Here is a tiny trained network, its code and every weight. The questions are about switching its units off for an input and a class, where a switched-off unit gives its printed mean instead of its output.

import numpy as np


def w(rows, s, z=0):
    codes = np.array(rows[::2]) - 128.0
    scale = np.full(codes.shape[1], s)
    scale[-1] = z or s
    return codes * scale


def norm(h):
    return h / np.sqrt((h * h).mean(-1, keepdims=True) + 1e-5)


def f(y):
    return y / 2 * (1 + np.tanh(0.7978845608 * (y + 0.044715 * y**3)))


def log_softmax(a):
    a = a - a.max(-1, keepdims=True)
    return a - np.log(np.exp(a).sum(-1, keepdims=True))


def net(x, mask):
    res = np.array(x, float).reshape(1, 6) / 4 @ E
    u = 0
    for l in range(3):
        y = f(norm(res) @ A[l][:, :-1].T + A[l][:, -1])
        res = res + np.where(mask[u : u + 4], y, B[l][:, -1]) @ B[l][:, :-1]
        u += 4
    return log_softmax(norm(res)[-1] @ U[:, :-1].T + U[:, -1])


A, B = {}, {}
E = w([
[166,184,125,124,126,54,78,74,76],'x0',
[101,209,76,249,194,121,155,207,126],'x1',
[165,65,24,71,71,122,118,105,125],'x2',
[138,137,92,40,98,146,162,225,82],'x3',
[142,164,155,127,76,167,157,2,177],'x4',
[82,94,89,107,221,137,159,74,95],'x5',
],0.0082)
A[0] = w([
[110,139,110,206,187,99,243,27,170,189],'L0N1',
[172,146,150,109,112,117,61,29,185,136],'L0N2',
[127,129,168,29,116,184,193,139,170,4],'L0N3',
[138,139,177,254,110,107,171,220,219,130],'L0N4',
],0.0063,0.0024)
B[0] = w([
[182,187,30,91,169,167,115,181,149,253],'L0N1',
[171,94,141,129,87,59,100,107,117,211],'L0N2',
[7,110,204,156,43,119,196,102,114,154],'L0N3',
[105,221,160,169,114,119,139,153,95,249],'L0N4',
],0.011,0.005)
A[1] = w([
[166,140,91,53,75,74,97,145,104,73],'L1N1',
[123,80,45,96,53,224,96,253,60,128],'L1N2',
[113,28,153,38,25,168,119,46,242,14],'L1N3',
[4,75,184,145,81,217,152,108,68,1],'L1N4',
],0.0057,0.0017)
B[1] = w([
[93,74,129,127,151,148,24,81,201,192],'L1N1',
[163,114,167,190,161,34,110,136,166,251],'L1N2',
[139,159,123,177,143,87,190,157,151,252],'L1N3',
[122,48,183,79,129,255,160,181,7,168],'L1N4',
],0.0092,0.0034)
A[2] = w([
[158,180,143,181,85,74,147,161,157,119],'L2N1',
[180,122,129,107,152,86,21,99,136,99],'L2N2',
[81,127,51,167,216,146,162,58,102,235],'L2N3',
[21,168,179,3,166,77,82,83,62,3],'L2N4',
],0.0075,0.0018)
B[2] = w([
[177,134,163,149,179,170,175,134,148,255],'L2N1',
[66,125,66,92,159,130,139,87,80,220],'L2N2',
[107,181,158,189,119,166,104,181,130,230],'L2N3',
[5,133,132,135,106,143,158,133,94,148],'L2N4',
],0.017,0.0047)
U = w([
[187,64,206,55,84,75,183,96,207,87],'0',
[17,107,205,48,73,198,154,154,58,13],'1',
[155,255,142,132,176,190,110,223,142,251],'2',
[149,114,75,77,97,54,35,44,103,114],'3',
],0.011,0.0015)

Each question gives the input, the list of numbers given to net, and the class t.
The units are the neurons (one row each of A and B). Each row of codes is followed by its name. A weight is (code - 128) times the scale printed after its matrix; where a second scale follows, it is the last column's (A, B and U).
mask holds one flag per neuron, layer by layer. A switched-off neuron (its flag False) gives its mean, the last column of its row in B, instead of its output. The means were averaged over made-up inputs and are rounded, as every weight is.
A unit's drop is (log p(t) with every unit on - log p(t) with that unit switched off) / (log p(t) with every unit on - log p(t) with every unit switched off).
The circuit of an input: a set's keep is (log p(t) with only the set's units on - log p(t) with every unit switched off) / (log p(t) with every unit on - log p(t) with every unit switched off). Starting from all 12 units, units are removed one at a time, each time the one whose removal leaves the highest keep (on an exact tie, the one counted first), for as long as the keep stays at least 0.8.
circuit, biggest first: the units of the circuit, biggest drop first
k most important neurons: the k neurons with the biggest drops, biggest first
top k neurons in layer l: the k neurons of layer l with the biggest drops, biggest first
drop of u: that unit's drop, to one decimal
input [-6,0,-8,3,7,0], class 1: 2 most important neurons	(L0N3 L1N4)
input [0,0,0,7,3,-1], class 1: most important neuron	(L0N3)
input [-1,2,4,7,7,-3], class 0: circuit, biggest first	(L0N4 L2N3)
input [-4,-2,0,8,-1,-2], class 1: 3 most important neurons	(L0N3 L1N4 L0N1)
input [3,-5,-3,-1,-1,-5], class 3: circuit, biggest first	(L2N2 L0N2)
input [7,-8,-6,4,-3,-8], class 3: 2 most important neurons	(L0N4 L1N1)
input [2,1,-1,4,5,-5], class 0: circuit, biggest first	(L0N1 L2N3)
input [-7,-4,-7,2,-4,-7], class 1: circuit, biggest first	(L0N1 L0N3)
input [5,-3,-4,2,-3,-7], class 3: circuit, biggest first	(L1N1 L2N2 L2N3)
input [7,-1,-3,6,-5,8], class 1: 2 most important neurons	(L2N4 L0N1)
input [-4,0,8,-4,-8,-6], class 3: circuit, biggest first	(L2N3 L1N1)
input [2,-2,-3,0,6,-2], class 0: 2 most important neurons	(L1N3 L2N1)
input [-3,-7,0,5,-7,-1], class 0: 2 most important neurons	(L1N2 L0N4)
input [-5,-3,1,-7,2,3], class 2: circuit, biggest first	(L0N1)
input [2,-1,-1,2,-3,0], class 3: 2 most important neurons	(L0N4 L1N2)
input [8,-5,6,-2,-8,7], class 1: top 2 neurons in layer 0	(L0N1 L0N2)
input [1,2,1,4,7,0], class 0: 2 most important neurons	(L0N3 L2N3)
input [4,-1,-2,7,-2,7], class 1: drop of L0N1	0.1
input [-5,-2,-4,3,-6,4], class 1: drop of L0N1	0.7
input [-3,-3,-7,5,-6,2], class 1: drop of L0N1	0.3
input [8,-3,-3,-2,3,-1], class 3: top neuron in layer 0	(L0N2)
